Where the symbols take the points:
* | d e h t i a
s405 | s736 s827 s701 s77 s772 s904
s625 | s897 s810 s33 s372 s971 s916
s2 | s606 s357 s524 s904 s743 s194
s371 | s512 s984 s407 s763 s643 s170
s440 | s576 s548 s827 s469 s903 s1
s575 | s233 s590 s225 s374 s705 s708
s651 | s296 s822 s140 s670 s138 s834
s810 | s352 s319 s372 s282 s975 s897
s407 | s822 s763 s138 s183 s266 s651
s897 | s472 s352 s159 s659 s372 s675
s102 | s772 s985 s29 s957 s606 s984
s576 | s540 s148 s830 s649 s469 s421
s29 | s2 s957 s52 s743 s482 s763
s772 | s77 s26 s2 s357 s957 s701
s686 | s916 s625 s158 s33 s275 s649
s57 | s612 s395 s916 s897 s625 s121
s540 | s548 s121 s903 s101 s649 s440
s194 | s29 s606 s157 s482 s524 s643
s827 | s830 s469 s77 s960 s26 s736
s1 | s421 s576 s736 s830 s827 s598
s590 | s249 s170 s374 s651 s62 s233
s736 | s983 s830 s102 s985 s77 s316
s195 | s158 s275 s1 s576 s440 s960
s421 | s440 s540 s983 s903 s830 s373
s482 | s743 s316 s371 s984 s23 s52
s916 | s675 s897 s465 s159 s33 s101
s26 | s960 s195 s357 s1 s373 s77
s851 | s170 s371 s62 s407 s296 s590
s857 | s195 s465 s373 s440 s421 s26
s148 | s121 s57 s649 s916 s686 s540
s333 | s705 s834 s236 s295 s797 s112
s960 | s857 s158 s598 s421 s1 s985
s975 | s282 s667 s57 s395 s4 s372
s233 | s786 s249 s333 s834 s374 s756
s670 | s266 s157 s786 s851 s249 s150
s984 | s701 s772 s763 s2 s29 s512
s61 | s371 s23 s296 s643 s822 s851
s701 | s102 s77 s194 s606 s2 s23
s612 | s4 s471 s675 s472 s897 s531
s23 | s984 s102 s643 s29 s194 s371
s756 | s575 s786 s112 s705 s333 s667
s983 | s827 s903 s772 s26 s985 s405
s512 | s23 s701 s822 s194 s763 s61
s830 | s903 s649 s985 s857 s960 s983
s183 | s157 s524 s249 s61 s170 s670
s797 | s295 s140 s127 s756 s708 s236
s971 | s372 s975 s148 s57 s531 s33
s659 | s975 s127 s531 s4 s612 s971
s743 | s904 s405 s512 s701 s984 s524
s236 | s319 s295 s975 s667 s127 s810
s472 | s810 s236 s971 s975 s659 s625
s471 | s112 s333 s472 s236 s352 s4
s158 | s465 s33 s421 s540 s576 s857
s266 | s183 s52 s590 s170 s851 s138
s62 | s651 s407 s110 s138 s150 s374
s649 | s101 s916 s857 s465 s158 s903
s352 | s236 s797 s659 s127 s282 s472
s282 | s127 s708 s612 s471 s395 s659
s524 | s482 s904 s61 s23 s512 s157
s101 | s686 s675 s195 s275 s465 s469
s296 | s407 s643 s150 s266 s670 s62
s33 | s159 s372 s540 s121 s148 s465
s225 | s333 s374 s352 s797 s319 s471
s150 | s138 s266 s575 s590 s786 s110
s469 | s649 s686 s960 s158 s195 s830
s138 | s670 s183 s233 s249 s590 s140
s316 | s405 s983 s984 s772 s102 s743
s4 | s395 s112 s625 s810 s472 s57
s675 | s625 s472 s275 s971 s159 s686
s295 | s110 s150 s667 s575 s756 s319
s52 | s524 s743 s170 s512 s371 s183
s159 | s971 s659 s548 s531 s121 s275
s957 | s357 s373 s743 s405 s316 s2
s127 | s667 s756 s4 s112 s471 s975
s140 | s150 s670 s756 s786 s233 s295
s985 | s26 s857 s957 s373 s598 s772
s112 | s225 s705 s810 s319 s236 s395
s904 | s316 s736 s23 s102 s701 s482
s110 | s140 s138 s708 s233 s575 s797
s121 | s531 s612 s101 s675 s916 s548
s465 | s275 s159 s440 s548 s540 s195
s249 | s851 s61 s834 s296 s651 s786
s374 | s834 s651 s797 s140 s110 s333
s373 | s1 s440 s405 s827 s983 s357
s667 | s708 s575 s395 s225 s112 s282
s786 | s590 s851 s705 s62 s834 s575
s372 | s659 s282 s121 s612 s57 s159
s598 | s373 s421 s316 s983 s736 s957
s395 | s471 s225 s897 s352 s810 s612
s357 | s598 s1 s904 s736 s405 s606
s822 | s643 s194 s670 s157 s183 s296
s763 | s194 s2 s183 s524 s52 s822
s903 | s469 s101 s26 s195 s857 s827
s834 | s62 s296 s295 s150 s140 s705
s705 | s374 s62 s319 s110 s295 s225
s319 | s797 s110 s282 s708 s667 s352
s643 | s763 s29 s266 s52 s157 s407
s77 | s985 s960 s606 s598 s357 s102
s548 | s148 s531 s469 s686 s101 s576
s170 | s61 s512 s651 s822 s407 s249
s606 | s957 s598 s482 s316 s904 s29
s531 | s57 s4 s686 s625 s675 s148
s708 | s756 s233 s471 s333 s225 s127
s275 | s33 s971 s576 s148 s548 s158
s157 | s52 s482 s851 s371 s61 s266

In the rows, 152 means zero.

The rows follow the links: the fewer symbols apart two points are, the more alike their rows tend to be.

Known rows, each with its point:
113,124,134,148,166,114,132,129,115,101,166,61,219,60,150,130,166,134,147,181,194,169,55,144,155,134,85,98,173,218,178,190,226,106,123,185,140,128,119,177,144,49 | s352
132,130,214,159,165,67,153,131,105,137,144,94,178,101,214,207,81,156,119,230,208,206,77,165,168,130,131,108,149,167,198,192,185,144,92,112,199,147,82,187,180,60 | s472
58,147,146,84,115,175,111,156,114,106,185,104,199,66,69,126,205,129,173,148,159,109,91,121,154,182,87,111,169,172,180,142,151,94,126,206,102,131,121,72,151,83 | s233
203,115,106,220,220,105,163,118,163,126,141,87,207,113,208,119,158,153,143,162,198,202,99,171,144,103,123,136,174,228,147,211,250,147,166,175,168,134,164,269,124,103 | s159
158,125,195,179,158,72,156,133,112,160,144,70,158,129,226,201,72,137,112,221,209,226,102,160,163,98,160,90,161,172,203,177,193,162,102,80,209,139,97,194,168,89 | s612
123,129,207,156,165,70,150,131,111,117,148,100,189,83,198,195,92,164,123,227,208,196,66,160,177,136,116,117,143,177,193,198,183,132,96,128,205,152,80,187,180,54 | s4
70,178,206,62,71,189,125,184,111,168,171,173,116,149,88,190,147,134,158,157,125,111,167,120,169,190,161,137,144,93,181,95,63,136,112,125,133,160,118,8,184,165 | s296
69,175,198,71,65,189,127,183,112,178,175,148,112,158,87,192,144,122,155,153,126,121,177,117,158,175,166,124,152,99,184,84,76,148,115,108,133,156,119,7,175,160 | s670
115,176,101,103,124,248,128,176,171,155,174,185,141,160,56,98,240,136,195,83,112,81,198,129,131,191,146,174,158,138,130,103,117,137,184,202,77,150,198,64,131,198 | s643
124,126,204,148,168,76,140,122,112,114,155,103,204,78,186,183,107,162,132,229,198,179,55,159,178,144,97,122,144,184,193,204,188,125,95,149,192,149,83,188,180,52 | s975
59,147,135,91,114,198,104,161,114,119,191,98,193,74,61,116,212,118,175,133,156,111,104,112,147,174,94,110,178,182,172,134,160,101,132,206,91,131,137,67,140,100 | s140
75,180,201,61,91,192,121,177,130,134,172,214,148,130,67,168,175,164,177,149,116,85,148,125,171,225,127,174,127,99,160,116,62,124,128,191,127,162,124,39,191,155 | s407
177,176,143,141,170,196,156,164,205,134,148,282,147,182,119,126,204,206,186,111,93,86,188,160,165,229,143,248,128,111,101,157,96,139,197,223,139,179,197,161,160,223 | s904
76,163,147,87,73,208,124,180,111,189,180,90,118,155,81,159,170,89,160,130,141,136,183,104,139,138,174,87,174,143,190,80,116,153,136,112,99,140,148,8,140,155 | s138
114,116,174,144,173,95,129,125,114,95,160,89,223,56,163,153,144,152,141,203,199,172,46,151,167,146,87,115,154,199,183,210,206,112,108,184,165,141,97,193,164,48 | s395
146,186,147,119,99,227,157,189,165,197,159,196,86,224,103,152,170,134,168,104,98,119,250,137,133,166,213,162,146,96,134,78,81,174,181,121,119,162,192,54,144,238 | s524
230,157,146,203,225,130,174,134,209,121,124,265,167,181,197,143,152,221,165,144,134,139,158,188,166,189,147,241,124,147,93,204,154,157,192,209,189,184,185,269,159,196 | s960
69,169,180,75,64,198,131,181,109,186,170,125,109,160,89,181,145,108,151,148,131,126,185,117,150,161,177,107,153,108,191,77,95,148,121,99,125,149,128,7,164,159 | s249
169,180,161,130,162,189,157,166,201,129,145,288,141,184,120,139,190,206,183,116,95,82,190,163,168,235,144,247,115,103,103,154,86,144,191,218,146,183,183,148,166,219 | s701
151,193,192,113,123,186,161,177,170,175,148,271,95,213,125,185,146,179,165,130,93,108,220,150,163,208,190,211,115,75,132,112,49,164,162,146,168,181,165,83,179,227 | s29
232,161,167,196,221,120,184,132,210,132,124,270,160,181,206,156,146,227,155,151,129,140,161,192,173,193,151,249,117,134,102,201,141,164,189,196,202,182,171,263,168,200 | s1
60,146,216,91,95,124,125,158,81,142,167,95,157,96,131,199,114,127,131,202,183,158,100,132,171,148,132,90,150,143,209,133,129,127,86,115,167,136,79,65,193,74 | s756
210,131,193,205,217,71,176,122,171,125,126,182,176,148,243,182,93,205,131,211,184,190,112,191,173,147,138,183,124,160,146,221,187,165,139,154,233,168,123,272,182,122 | s275
113,125,189,151,174,78,133,130,111,100,152,98,214,67,176,173,123,158,132,215,198,172,46,150,170,148,89,118,153,193,186,205,195,115,104,168,180,143,86,192,175,46 | s810
231,173,161,199,167,156,187,158,193,199,120,231,93,256,211,176,110,190,145,133,117,163,243,182,156,153,220,205,134,105,119,138,111,203,186,108,192,184,188,188,157,249 | s598
201,110,102,225,217,108,164,115,158,133,139,66,192,123,208,122,157,146,139,161,198,214,115,172,135,93,135,122,177,225,151,207,253,155,167,159,163,131,162,268,120,102 | s675
97,178,127,90,115,230,121,175,164,131,175,201,160,139,46,106,232,146,200,95,108,72,164,125,147,212,124,191,150,133,135,120,99,117,178,225,88,156,172,70,147,180 | s61

Each walk starts at a row. The symbols on each line, taken left to right, move it on to the next point.
Answer with the point's row; about right is enough.
---
65,178,209,60,76,182,123,182,119,156,172,192,125,145,84,192,147,147,161,159,120,104,168,124,172,207,147,156,134,90,180,102,59,135,113,143,138,164,115,26,189,154
a d h: 63,152,117,88,109,200,113,165,114,130,189,82,182,84,58,116,216,105,176,119,157,117,120,114,141,157,105,104,181,181,172,122,160,113,141,194,83,129,146,59,139,101
e a i i d e: 78,183,184,62,106,202,123,178,142,128,172,217,153,128,59,145,196,164,185,132,111,72,146,128,174,231,121,181,135,104,151,125,75,112,140,208,122,168,137,48,175,149
---
185,114,122,216,185,104,164,130,133,169,145,42,164,143,220,149,116,122,120,176,208,229,128,170,131,63,169,87,181,213,176,171,243,175,146,96,167,129,145,224,129,111
i t t i: 173,119,162,200,165,87,167,132,117,179,145,54,149,142,233,172,87,123,110,199,206,229,129,161,143,73,177,85,167,190,187,172,212,175,122,75,190,137,122,200,146,97
t t i: 141,130,206,173,158,62,154,133,104,147,148,91,163,116,220,205,75,147,114,228,205,218,89,161,170,112,145,101,149,177,196,186,189,155,91,95,211,141,93,185,182,74
---
151,193,193,108,116,197,156,184,168,188,150,250,93,222,125,185,139,170,160,134,93,114,232,150,161,197,200,200,126,74,144,108,54,173,159,131,156,176,168,75,179,238
h i a a: 75,168,166,79,61,202,127,185,107,192,179,107,106,159,83,169,156,95,155,137,136,133,189,115,142,149,173,95,168,126,190,78,108,151,126,105,113,144,131,6,150,154
e a a: 77,152,119,98,82,215,119,176,115,177,185,71,143,126,69,128,197,83,165,120,146,128,159,107,131,135,153,89,182,162,177,87,146,140,139,136,82,126,155,29,125,137
---
148,194,174,114,107,203,158,184,171,205,156,231,85,231,122,180,152,153,165,124,99,114,240,141,152,184,201,185,134,83,140,94,64,176,168,117,147,170,171,66,167,237
a t a: 87,178,144,78,120,220,122,176,161,125,171,210,164,127,53,123,222,155,197,111,102,70,158,124,157,224,119,187,145,124,134,121,94,116,160,224,102,158,163,64,157,165
a d d d i h e: 123,172,99,109,113,249,140,180,171,168,177,175,133,181,57,103,225,122,183,81,102,91,217,124,133,181,164,163,170,133,127,93,125,148,190,189,77,148,200,62,122,211
---
223,167,186,185,202,122,189,142,203,149,121,269,133,203,209,182,111,221,151,163,124,149,175,189,173,193,177,238,112,110,119,190,112,179,167,161,214,190,163,230,178,212
e a a: 232,178,179,187,166,143,186,159,195,193,120,245,100,244,208,186,108,194,139,147,122,159,231,183,155,162,217,212,124,100,123,146,105,196,182,114,193,180,178,196,170,238
h a h e d a: 159,191,190,107,139,184,163,173,183,147,144,294,127,193,124,168,158,199,174,136,94,88,195,166,174,225,165,232,118,83,119,134,62,147,176,188,164,185,166,118,183,225
---
140,187,123,118,99,230,151,185,167,203,161,180,96,222,94,138,181,124,177,90,105,114,246,131,131,160,199,162,163,113,137,77,95,171,183,127,104,156,192,53,138,234
e h h: 111,174,113,94,122,240,123,178,174,139,177,195,159,149,52,104,237,136,190,87,108,77,180,126,145,204,130,180,160,139,129,112,112,124,177,223,83,155,185,69,136,187
a t t h t a: 72,162,129,95,75,219,125,185,109,181,182,74,128,146,68,144,184,88,158,130,142,137,172,112,126,134,162,85,183,153,185,84,139,147,136,125,91,132,148,22,130,147
---
229,162,181,195,208,128,180,136,201,138,117,278,151,189,214,166,127,221,151,156,130,142,168,194,171,199,164,237,113,121,106,195,129,166,182,176,203,185,167,248,179,205
t h h h i h: 135,174,103,117,105,242,140,181,172,183,170,165,115,192,73,113,215,124,182,81,98,101,229,123,129,163,183,163,160,131,136,86,117,159,189,160,84,153,204,66,120,220
h a t a e t: 81,181,170,67,115,210,119,177,154,123,179,225,160,127,60,133,207,161,184,124,105,70,145,124,165,232,116,190,139,120,145,129,82,115,149,217,113,160,144,57,167,163
